Below is a small trained network, with its code and all its weights. Each question gives an input and a target symbol and asks what happens when units are switched off, that is, made to give their printed mean instead of their output.

import numpy as np


def w(rows, s, z=0):
    codes = np.array(rows[::2]) - 128.0
    scale = np.full(codes.shape[1], s)
    scale[-1] = z or s
    return codes * scale


def norm(h):
    return h / np.sqrt((h * h).mean(-1, keepdims=True) + 1e-5)


def f(y):
    return y / 2 * (1 + np.tanh(0.7978845608 * (y + 0.044715 * y**3)))


def softmax(a):
    e = np.exp(a - a.max(-1, keepdims=True))
    return e / e.sum(-1, keepdims=True)


def log_softmax(a):
    a = a - a.max(-1, keepdims=True)
    return a - np.log(np.exp(a).sum(-1, keepdims=True))


def net(x, mask):
    ids = ['εημπστφψω'.index(c) for c in x.split()]
    T = len(ids)
    res = E[ids] + P[:T]
    u = 0
    for l in range(2):
        r = norm(res)
        for j in range(2):
            rows = slice(2 * j, 2 * j + 2)
            q, k, v = (r @ M[l][rows].T for M in (Q, K, V))
            z = softmax(np.where(np.tri(T) > 0, q @ k.T / 2**0.5, -1e9)) @ v
            o = O[l][rows]
            res = res + np.where(mask[u + j], z, o[:, -1]) @ o[:, :-1]
        u += 2
        y = f(norm(res) @ A[l][:, :-1].T + A[l][:, -1])
        res = res + np.where(mask[u : u + 8], y, B[l][:, -1]) @ B[l][:, :-1]
        u += 8
    return log_softmax(norm(res)[-1] @ U[:, :-1].T + U[:, -1])


Q, K, V, O, A, B = {}, {}, {}, {}, {}, {}
E = w([
[80,65,149,215,87,4,142,154,149,144,101,160],'ε',
[126,67,113,156,140,23,81,159,99,83,220,99],'η',
[53,141,94,107,139,183,144,74,78,107,82,156],'μ',
[154,164,196,102,67,119,101,169,87,121,128,135],'π',
[122,194,200,80,77,122,118,167,90,128,156,117],'σ',
[181,101,111,74,189,177,149,53,131,129,191,69],'τ',
[147,110,96,111,108,161,157,113,197,190,65,102],'φ',
[131,169,227,99,92,105,111,127,112,143,142,163],'ψ',
[128,151,232,101,81,139,107,176,69,109,133,144],'ω',
],0.0018)
P = w([
[167,231,63,224,254,119,54,172,117,96,52,73],'0',
[92,87,233,59,103,178,163,181,89,121,104,92],'1',
[95,105,188,71,81,171,154,158,64,137,133,108],'2',
[99,83,170,56,66,143,162,161,82,117,134,105],'3',
[89,119,164,83,72,130,155,99,83,129,164,142],'4',
[115,136,150,90,58,148,167,98,89,132,148,148],'5',
[127,100,127,91,46,137,138,90,92,131,169,172],'6',
[164,123,145,92,54,118,143,104,89,129,146,177],'7',
],0.0009)
Q[0] = w([
[63,105,51,229,200,74,123,164,141,93,111,142],'0.h0',
[130,141,4,139,188,168,133,90,191,140,124,131],'0.h0',
[135,93,35,100,134,158,193,71,177,192,88,132],'0.h1',
[124,159,230,56,53,142,127,137,78,125,119,140],'0.h1',
],0.0038)
K[0] = w([
[115,71,190,129,48,55,140,136,108,132,177,189],'0.h0',
[117,71,150,7,69,209,202,87,138,163,169,102],'0.h0',
[111,112,136,46,35,180,185,77,147,184,92,161],'0.h1',
[131,228,107,228,253,150,103,137,147,120,15,117],'0.h1',
],0.0035)
V[0] = w([
[208,104,75,100,141,183,146,127,143,133,141,38],'0.h0',
[129,154,129,92,186,148,106,111,72,58,250,111],'0.h0',
[166,76,196,143,105,39,121,187,171,169,168,85],'0.h1',
[51,39,86,130,94,104,151,149,70,62,162,99],'0.h1',
],0.002)
O[0] = w([
[172,91,165,213,95,44,200,139,127,210,135,77,60],'0.h0',
[56,116,115,158,41,125,83,163,215,172,5,112,254],'0.h0',
[211,113,71,33,138,201,168,80,142,207,60,110,168],'0.h1',
[133,169,189,62,81,80,74,56,11,127,48,113,61],'0.h1',
],0.0018,0.00075)
A[0] = w([
[134,134,63,85,183,186,97,135,175,134,187,151,50],'0.n0',
[208,48,73,146,147,110,189,96,193,167,158,92,97],'0.n1',
[147,87,52,177,252,77,97,120,105,75,226,81,86],'0.n2',
[80,117,99,210,85,75,132,185,183,168,59,137,75],'0.n3',
[143,159,129,111,102,152,128,135,87,102,175,85,1],'0.n4',
[143,150,162,149,107,134,115,134,119,100,71,64,203],'0.n5',
[105,145,83,151,194,199,121,171,164,43,182,184,137],'0.n6',
[130,139,77,70,159,246,164,73,117,148,64,106,96],'0.n7',
],0.0028,0.00096)
B[0] = w([
[107,79,191,76,90,115,159,115,175,84,124,209,52],'0.n0',
[96,196,115,121,79,110,52,104,54,149,83,158,163],'0.n1',
[68,70,129,106,182,127,222,241,220,160,72,94,147],'0.n2',
[112,76,167,33,252,125,210,160,182,63,162,70,141],'0.n3',
[128,128,158,121,166,123,140,125,190,143,110,189,165],'0.n4',
[123,97,102,131,138,63,136,89,144,161,169,171,253],'0.n5',
[143,66,129,88,41,127,124,88,129,209,125,168,143],'0.n6',
[100,55,194,150,186,39,198,188,208,81,145,76,186],'0.n7',
],0.0023,0.00075)
Q[1] = w([
[141,149,101,51,33,66,49,175,65,199,107,145],'1.h0',
[177,222,133,105,42,222,6,180,88,157,145,249],'1.h0',
[85,65,41,129,175,30,172,18,46,118,90,38],'1.h1',
[124,132,4,223,221,119,123,50,124,130,81,141],'1.h1',
],0.0033)
K[1] = w([
[167,87,83,56,217,55,102,227,208,132,192,110],'1.h0',
[197,234,39,168,160,136,14,214,157,206,130,155],'1.h0',
[75,13,140,27,99,139,171,130,97,75,153,28],'1.h1',
[76,155,224,87,2,161,218,15,16,80,157,59],'1.h1',
],0.0035)
V[1] = w([
[106,122,210,118,61,139,114,82,9,78,85,159],'1.h0',
[7,193,159,104,159,168,140,113,133,119,143,106],'1.h0',
[29,48,184,176,103,194,199,40,115,94,130,151],'1.h1',
[202,9,52,200,125,143,93,142,77,109,39,194],'1.h1',
],0.0015)
O[1] = w([
[162,121,202,148,154,116,105,166,194,188,105,78,38],'1.h0',
[131,135,119,85,143,82,116,227,133,140,134,169,176],'1.h0',
[175,95,192,51,53,97,121,129,85,185,104,147,2],'1.h1',
[170,54,221,157,126,127,134,6,147,132,125,62,63],'1.h1',
],0.0019,0.0008)
A[1] = w([
[71,46,137,91,203,114,150,128,186,122,46,72,59],'1.n0',
[92,120,93,101,80,83,83,53,26,155,26,113,97],'1.n1',
[165,111,178,117,141,118,134,57,98,139,130,93,82],'1.n2',
[151,178,149,151,116,158,87,108,139,121,158,121,202],'1.n3',
[45,22,135,132,247,72,253,183,238,104,89,48,58],'1.n4',
[110,98,152,117,123,127,146,163,89,162,146,150,211],'1.n5',
[103,41,173,125,190,71,163,188,219,137,119,63,108],'1.n6',
[142,139,83,202,165,202,183,44,149,61,124,94,4],'1.n7',
],0.0039,0.0024)
B[1] = w([
[126,114,204,150,138,166,234,223,206,70,240,154,174],'1.n0',
[128,158,19,99,69,36,205,59,97,188,75,29,208],'1.n1',
[72,163,96,121,171,118,133,234,97,82,131,165,127],'1.n2',
[106,66,98,139,223,105,159,141,159,129,49,63,158],'1.n3',
[26,25,187,48,149,73,254,215,248,22,153,101,253],'1.n4',
[149,126,48,132,137,110,190,74,221,129,130,93,201],'1.n5',
[80,117,88,83,146,136,213,168,193,13,146,84,205],'1.n6',
[188,202,176,112,58,136,86,34,196,26,219,70,109],'1.n7',
],0.0021,0.0042)
U = w([
[189,144,181,11,234,143,126,102,32,92,116,177,71],'ε',
[116,135,41,91,83,43,153,57,79,185,61,57,169],'η',
[100,145,252,179,58,16,39,179,73,140,165,139,62],'μ',
[175,194,138,170,91,196,72,32,180,36,184,65,101],'π',
[70,217,20,148,127,185,80,226,100,106,133,214,90],'σ',
[77,71,132,74,137,98,213,193,206,60,165,110,244],'τ',
[218,103,130,245,167,167,217,136,99,200,232,159,29],'φ',
[170,55,164,52,27,204,85,100,197,213,123,211,99],'ψ',
[86,70,156,206,222,195,58,141,141,179,17,67,107],'ω',
],0.0036,0.0011)

Each question gives the input, a string of symbols that net reads in full, and the target symbol t.
The units are the heads (2 rows each of Q, K, V and O) and the neurons (one row each of A and B). Each row of codes is followed by its name. A weight is (code - 128) times the scale printed after its matrix; where a second scale follows, it is the last column's (O, A, B and U).
mask holds one flag per unit, layer by layer, with each layer's heads first. A switched-off unit (its flag False) gives its mean, the last column of its rows in O or B, instead of its output. The means were averaged over made-up inputs and are rounded, as every weight is.
A unit's drop is (log p(t) with every unit on - log p(t) with that unit switched off) / (log p(t) with every unit on - log p(t) with every unit switched off).
The circuit of an input: a set's keep is (log p(t) with only the set's units on - log p(t) with every unit switched off) / (log p(t) with every unit on - log p(t) with every unit switched off). Starting from the 12 units with the biggest drops (on a tie, the unit counted first), units are removed one at a time, each time the one whose removal leaves the highest keep (on an exact tie, the one counted first), for as long as the keep stays at least 0.8.
units of the circuit, in order: the units of the circuit, biggest drop first
most important unit: the unit with the biggest drop
top k neurons: the k neurons with the biggest drops, biggest first
top k neurons in layer l: the k neurons of layer l with the biggest drops, biggest first
heads that matter: for each layer, one digit per head in row order, 1 if its drop is at least 0.15 and else 0, layers parted by /
drop when u is switched off: that unit's drop, to one decimal
input π μ τ η ψ μ, target η: units of the circuit, in order	1.n4, 1.n1
input ω φ φ ψ τ ψ π, target ω: most important unit	1.n3
input ε μ π, target ε: units of the circuit, in order	0.h0, 1.n4, 1.n1, 1.n0
input μ ε ε φ η ψ, target μ: units of the circuit, in order	0.h1, 1.n4, 1.n6
input μ σ π φ ψ π, target μ: units of the circuit, in order	0.h1, 1.n4, 1.n6
input ε π φ φ, target η: top 3 neurons	0.n1, 0.n3, 0.n2
input ω ω π σ ε π ψ σ, target ω: top 3 neurons	1.n3, 1.n4, 1.n1
input φ ψ η μ μ μ π μ, target η: heads that matter	01 / 00
input φ η μ ψ, target φ: heads that matter	11 / 00
input σ η η ω ε π, target σ: heads that matter	00 / 01
input ε ω η σ, target ε: heads that matter	10 / 00
input π π σ, target π: heads that matter	01 / 11
input ψ μ φ ω φ ω σ, target ψ: top 2 neurons	0.n6, 1.n4
input τ τ τ π π η ε ε, target η: top 2 neurons	0.n7, 0.n2
input ε π μ τ σ η φ ω, target ε: top neuron in layer 1	1.n4
input ψ φ π π, target ψ: top 2 neurons in layer 0	0.n6, 0.n0
input π φ π, target π: heads that matter	01 / 11
input η μ μ τ π ε ω η, target η: top 2 neurons in layer 0	0.n7, 0.n3
input σ ω τ ω τ τ, target η: top 2 neurons	0.n1, 1.n1
input ψ π μ μ ψ π, target ψ: heads that matter	11 / 00
input ψ φ ω μ μ φ ω, target ψ: most important unit	0.h1
input μ μ η η ω, target μ: drop when 0.h1 is switched off	1.0
input μ μ μ σ, target μ: drop when 0.h1 is switched off	0.6
input ω τ σ, target ω: drop when 1.n4 is switched off	0.3
